Below is a small trained network, with its code and all its weights. Each question gives an input and a class and asks what happens when units are switched off, that is, made to give their printed mean instead of their output.

import numpy as np


def w(rows, s, z=0):
    codes = np.array(rows[::2]) - 128.0
    scale = np.full(codes.shape[1], s)
    scale[-1] = z or s
    return codes * scale


def norm(h):
    return h / np.sqrt((h * h).mean(-1, keepdims=True) + 1e-5)


def f(y):
    return np.maximum(y, 0)


def log_softmax(a):
    a = a - a.max(-1, keepdims=True)
    return a - np.log(np.exp(a).sum(-1, keepdims=True))


def net(x, mask):
    res = np.array(x, float).reshape(1, 4) / 4 @ E
    u = 0
    for l in range(2):
        y = f(norm(res) @ A[l][:, :-1].T + A[l][:, -1])
        res = res + np.where(mask[u : u + 4], y, B[l][:, -1]) @ B[l][:, :-1]
        u += 4
    return log_softmax(norm(res)[-1] @ U[:, :-1].T + U[:, -1])


A, B = {}, {}
E = w([
[109,154,171,99],'x0',
[254,62,177,54],'x1',
[143,74,114,197],'x2',
[59,150,155,41],'x3',
],0.0052)
A[0] = w([
[127,238,149,169,128],'0.n1',
[118,120,142,133,6],'0.n2',
[1,166,114,162,99],'0.n3',
[161,152,90,186,55],'0.n4',
],0.007,0.0026)
B[0] = w([
[56,116,73,147,190],'0.n1',
[175,228,254,88,128],'0.n2',
[177,173,90,245,254],'0.n3',
[28,110,253,130,170],'0.n4',
],0.004,0.0043)
A[1] = w([
[65,200,66,122,79],'1.n1',
[49,20,98,116,101],'1.n2',
[43,156,94,194,239],'1.n3',
[2,132,107,71,4],'1.n4',
],0.0067,0.0018)
B[1] = w([
[109,168,54,173,198],'1.n1',
[184,153,86,99,150],'1.n2',
[23,140,86,64,254],'1.n3',
[131,2,147,143,166],'1.n4',
],0.0067,0.0054)
U = w([
[36,124,79,183,2],'0',
[254,79,170,59,254],'1',
],0.0076,0.00081)

Each question gives the input, the list of numbers given to net, and the class t.
The units are the neurons (one row each of A and B). Each row of codes is followed by its name. A weight is (code - 128) times the scale printed after its matrix; where a second scale follows, it is the last column's (A, B and U).
mask holds one flag per neuron, layer by layer. A switched-off neuron (its flag False) gives its mean, the last column of its row in B, instead of its output. The means were averaged over made-up inputs and are rounded, as every weight is.
A unit's drop is (log p(t) with every unit on - log p(t) with that unit switched off) / (log p(t) with every unit on - log p(t) with every unit switched off).
The circuit of an input: a set's keep is (log p(t) with only the set's units on - log p(t) with every unit switched off) / (log p(t) with every unit on - log p(t) with every unit switched off). Starting from all 8 units, units are removed one at a time, each time the one whose removal leaves the highest keep (on an exact tie, the one counted first), for as long as the keep stays at least 0.8.
units of the circuit, in order: the units of the circuit, biggest drop first
k most important neurons: the k neurons with the biggest drops, biggest first
k most important neurons of layer l: the k neurons of layer l with the biggest drops, biggest first
drop when u is switched off: that unit's drop, to one decimal
input [-8,2,1,2], class 1: units of the circuit, in order => [1.n3; 1.n1]
input [5,1,-5,0], class 1: most important neuron => [1.n3]
input [-5,1,-4,6], class 1: units of the circuit, in order => [1.n3; 1.n4; 0.n1]
input [-2,1,8,5], class 1: 2 most important neurons => [1.n2; 0.n3]
input [-7,2,4,1], class 1: 3 most important neurons of layer 1 => [1.n3; 1.n1; 1.n2]
input [-8,1,-8,-7], class 1: 3 most important neurons => [1.n3; 1.n1; 0.n3]
input [-5,2,5,4], class 1: drop when 1.n3 is switched off => 0.1
input [-3,2,-2,2], class 1: drop when 1.n3 is switched off => 0.3
input [4,1,1,7], class 1: drop when 1.n3 is switched off => 0.4
input [2,1,3,-5], class 1: drop when 0.n3 is switched off => 0.2
